Below is a small trained network, with its code and all its weights. Each question gives an input and a class and asks what happens when units are switched off, that is, made to give their printed mean instead of their output.

import numpy as np


def w(rows, s, z=0):
    codes = np.array(rows[::2]) - 128.0
    scale = np.full(codes.shape[1], s)
    scale[-1] = z or s
    return codes * scale


def f(y):
    return np.maximum(y, 0)


def log_softmax(a):
    a = a - a.max(-1, keepdims=True)
    return a - np.log(np.exp(a).sum(-1, keepdims=True))


def net(x, mask):
    res = np.array(x, float).reshape(1, 4) / 4 @ E
    y = f(res @ A[0][:, :-1].T + A[0][:, -1])
    res = res + np.where(mask, y, B[0][:, -1]) @ B[0][:, :-1]
    return log_softmax(res[-1] @ U[:, :-1].T + U[:, -1])


A, B = {}, {}
E = w([
[10,112,41],'x0',
[250,190,59],'x1',
[45,195,114],'x2',
[87,235,254],'x3',
],0.0051)
A[0] = w([
[117,74,88,161],'neuron 0',
[169,178,43,117],'neuron 1',
[144,147,209,41],'neuron 2',
[164,73,105,123],'neuron 3',
[151,143,52,136],'neuron 4',
[143,252,57,165],'neuron 5',
[79,143,165,102],'neuron 6',
[162,131,239,113],'neuron 7',
[173,155,22,102],'neuron 8',
[112,85,141,237],'neuron 9',
[122,52,114,165],'neuron 10',
[110,89,130,109],'neuron 11',
[66,121,76,15],'neuron 12',
[159,123,100,73],'neuron 13',
[112,171,163,101],'neuron 14',
[208,146,156,109],'neuron 15',
[142,197,159,94],'neuron 16',
[184,145,77,114],'neuron 17',
[110,117,77,87],'neuron 18',
[129,31,109,144],'neuron 19',
[144,154,219,253],'neuron 20',
[152,187,53,109],'neuron 21',
[157,155,59,103],'neuron 22',
[121,75,193,75],'neuron 23',
[173,59,77,90],'neuron 24',
[123,182,151,109],'neuron 25',
[180,232,132,45],'neuron 26',
[26,166,205,108],'neuron 27',
[146,135,217,189],'neuron 28',
],0.013,0.0042)
B[0] = w([
[176,155,96,186],'neuron 0',
[130,105,180,191],'neuron 1',
[76,77,73,177],'neuron 2',
[185,142,147,177],'neuron 3',
[139,78,128,185],'neuron 4',
[31,79,187,217],'neuron 5',
[134,180,143,178],'neuron 6',
[97,57,47,214],'neuron 7',
[107,42,164,199],'neuron 8',
[160,179,140,193],'neuron 9',
[162,178,131,185],'neuron 10',
[134,138,146,147],'neuron 11',
[148,68,86,163],'neuron 12',
[150,140,152,147],'neuron 13',
[114,158,122,176],'neuron 14',
[172,44,101,191],'neuron 15',
[98,126,74,182],'neuron 16',
[159,119,166,179],'neuron 17',
[158,93,104,157],'neuron 18',
[165,187,146,193],'neuron 19',
[160,164,61,253],'neuron 20',
[70,103,185,179],'neuron 21',
[108,79,165,172],'neuron 22',
[55,117,162,160],'neuron 23',
[213,152,130,191],'neuron 24',
[104,148,105,174],'neuron 25',
[105,79,49,185],'neuron 26',
[149,254,168,245],'neuron 27',
[137,124,51,221],'neuron 28',
],0.028,0.0073)
U = w([
[112,210,99,253],'0',
[54,123,46,129],'1',
[5,254,110,56],'2',
[72,20,221,134],'3',
[195,125,184,64],'4',
],0.0068,0.0058)

Each question gives the input, the list of numbers given to net, and the class t.
The units are the neurons (one row each of A and B). Each row of codes is followed by its name. A weight is (code - 128) times the scale printed after its matrix; where a second scale follows, it is the last column's (A, B and U).
mask holds one flag per neuron, in row order. A switched-off neuron (its flag False) gives its mean, the last column of its row in B, instead of its output. The means were averaged over made-up inputs and are rounded, as every weight is.
A unit's drop is (log p(t) with every unit on - log p(t) with that unit switched off) / (log p(t) with every unit on - log p(t) with every unit switched off).
The circuit of an input: a set's keep is (log p(t) with only the set's units on - log p(t) with every unit switched off) / (log p(t) with every unit on - log p(t) with every unit switched off). Starting from the 12 units with the biggest drops (on a tie, the unit counted first), units are removed one at a time, each time the one whose removal leaves the highest keep (on an exact tie, the one counted first), for as long as the keep stays at least 0.8.
units of the circuit, in order: the units of the circuit, biggest drop first
k most important neurons: the k neurons with the biggest drops, biggest first
drop of u: that unit's drop, to one decimal
input [0,-3,8,8], class 2: units of the circuit, in order : (neuron 27)
input [-4,-8,-2,2], class 2: units of the circuit, in order : (neuron 27; neuron 23)
input [-4,-5,-2,7], class 2: 3 most important neurons : (neuron 27; neuron 6; neuron 23)
input [-6,-7,-4,5], class 1: 3 most important neurons : (neuron 7; neuron 2; neuron 28)
input [-8,3,4,-8], class 3: 2 most important neurons : (neuron 8; neuron 27)
input [0,0,1,3], class 2: 2 most important neurons : (neuron 15; neuron 24)
input [8,2,-1,-3], class 4: drop of neuron 10 : 0.4
input [-6,-7,7,6], class 2: drop of neuron 27 : 1.7
input [2,-7,0,-4], class 0: drop of neuron 1 : 0.1
input [2,-4,4,-3], class 0: drop of neuron 5 : 0.2
